Here is a tiny trained network, its code and every weight. The questions are about switching its units off for an input and a class, where a switched-off unit gives its printed mean instead of its output.

import numpy as np


def w(rows, s, z=0):
    codes = np.array(rows[::2]) - 128.0
    scale = np.full(codes.shape[1], s)
    scale[-1] = z or s
    return codes * scale


def norm(h):
    return h / np.sqrt((h * h).mean(-1, keepdims=True) + 1e-5)


def f(y):
    return np.maximum(y, 0)


def log_softmax(a):
    a = a - a.max(-1, keepdims=True)
    return a - np.log(np.exp(a).sum(-1, keepdims=True))


def net(x, mask):
    res = np.array(x, float).reshape(1, 2) / 4 @ E
    u = 0
    for l in range(3):
        y = f(norm(res) @ A[l][:, :-1].T + A[l][:, -1])
        res = res + np.where(mask[u : u + 5], y, B[l][:, -1]) @ B[l][:, :-1]
        u += 5
    return log_softmax(norm(res)[-1] @ U[:, :-1].T + U[:, -1])


A, B = {}, {}
E = w([
[66,51,67,251,71],'x0',
[70,146,173,101,161],'x1',
],0.0027)
A[0] = w([
[132,254,142,116,50,3],'L0N1',
[33,100,126,83,219,70],'L0N2',
[123,132,188,117,144,149],'L0N3',
[106,64,244,110,96,65],'L0N4',
[173,109,150,76,193,83],'L0N5',
],0.0053,0.004)
B[0] = w([
[2,149,145,159,79,130],'L0N1',
[68,161,73,133,192,232],'L0N2',
[74,196,93,174,136,244],'L0N3',
[100,112,133,73,239,157],'L0N4',
[130,161,187,117,39,252],'L0N5',
],0.0053,0.0021)
A[1] = w([
[208,143,117,183,52,80],'L1N1',
[207,159,144,61,216,140],'L1N2',
[160,151,190,7,213,5],'L1N3',
[82,1,148,152,117,53],'L1N4',
[230,71,113,104,147,126],'L1N5',
],0.0049,0.0013)
B[1] = w([
[3,154,165,76,186,236],'L1N1',
[125,66,31,168,132,234],'L1N2',
[117,52,107,228,32,253],'L1N3',
[177,180,131,114,57,216],'L1N4',
[60,188,38,162,204,176],'L1N5',
],0.0059,0.0028)
A[2] = w([
[151,96,145,218,95,1],'L2N1',
[163,223,123,156,138,85],'L2N2',
[98,69,63,198,253,146],'L2N3',
[106,216,96,135,96,224],'L2N4',
[74,57,117,215,111,144],'L2N5',
],0.0054,0.0026)
B[2] = w([
[190,136,99,72,91,155],'L2N1',
[100,155,212,61,92,132],'L2N2',
[56,189,121,9,254,199],'L2N3',
[145,152,201,97,133,254],'L2N4',
[183,88,59,132,159,244],'L2N5',
],0.006)
U = w([
[194,113,29,106,68,252],'0',
[32,211,35,32,254,227],'1',
[50,220,196,26,137,221],'2',
[66,53,183,184,191,4],'3',
[71,83,219,226,192,4],'4',
],0.0077,0.0044)

Each question gives the input, the list of numbers given to net, and the class t.
The units are the neurons (one row each of A and B). Each row of codes is followed by its name. A weight is (code - 128) times the scale printed after its matrix; where a second scale follows, it is the last column's (A, B and U).
mask holds one flag per neuron, layer by layer. A switched-off neuron (its flag False) gives its mean, the last column of its row in B, instead of its output. The means were averaged over made-up inputs and are rounded, as every weight is.
A unit's drop is (log p(t) with every unit on - log p(t) with that unit switched off) / (log p(t) with every unit on - log p(t) with every unit switched off).
The circuit of an input: a set's keep is (log p(t) with only the set's units on - log p(t) with every unit switched off) / (log p(t) with every unit on - log p(t) with every unit switched off). Starting from the 12 units with the biggest drops (on a tie, the unit counted first), units are removed one at a time, each time the one whose removal leaves the highest keep (on an exact tie, the one counted first), for as long as the keep stays at least 0.8.
units of the circuit, in order: the units of the circuit, biggest drop first
top k neurons: the k neurons with the biggest drops, biggest first
k most important neurons of layer l: the k neurons of layer l with the biggest drops, biggest first
drop when u is switched off: that unit's drop, to one decimal
input [-6,-6], class 0: top neuron : [L1N3]
input [-8,-8], class 0: 2 most important neurons of layer 1 : [L1N3, L1N2]
input [0,0], class 2: 3 most important neurons of layer 1 : [L1N3, L1N2, L1N5]
input [-3,1], class 2: top 3 neurons : [L0N3, L0N5, L0N4]
input [3,2], class 2: units of the circuit, in order : [L1N4, L1N2, L0N3, L0N2]
input [0,-2], class 2: units of the circuit, in order : [L2N5, L1N3]
input [5,-7], class 1: top 3 neurons : [L0N5, L1N1, L1N3]
input [1,-1], class 2: top 2 neurons : [L0N3, L1N4]
input [-3,3], class 2: top 2 neurons : [L0N3, L0N5]
input [5,1], class 0: top 2 neurons : [L1N4, L2N3]
input [1,1], class 2: top 2 neurons : [L1N3, L1N2]
input [5,-8], class 1: top 2 neurons : [L1N1, L1N3]
input [-4,1], class 0: top 2 neurons : [L1N3, L2N3]
input [8,6], class 0: top neuron : [L1N4]
input [5,3], class 0: 2 most important neurons of layer 1 : [L1N4, L1N1]
input [-8,0], class 0: top 2 neurons : [L1N3, L1N2]
input [1,-2], class 2: 2 most important neurons of layer 0 : [L0N3, L0N2]
input [1,-3], class 2: 2 most important neurons of layer 0 : [L0N2, L0N3]
input [8,4], class 0: drop when L1N4 is switched off : 0.5
input [-8,1], class 0: drop when L1N2 is switched off : 0.2
input [-6,-2], class 0: drop when L1N5 is switched off : 0.0
input [-8,5], class 0: most important neuron of layer 0 : [L0N5]
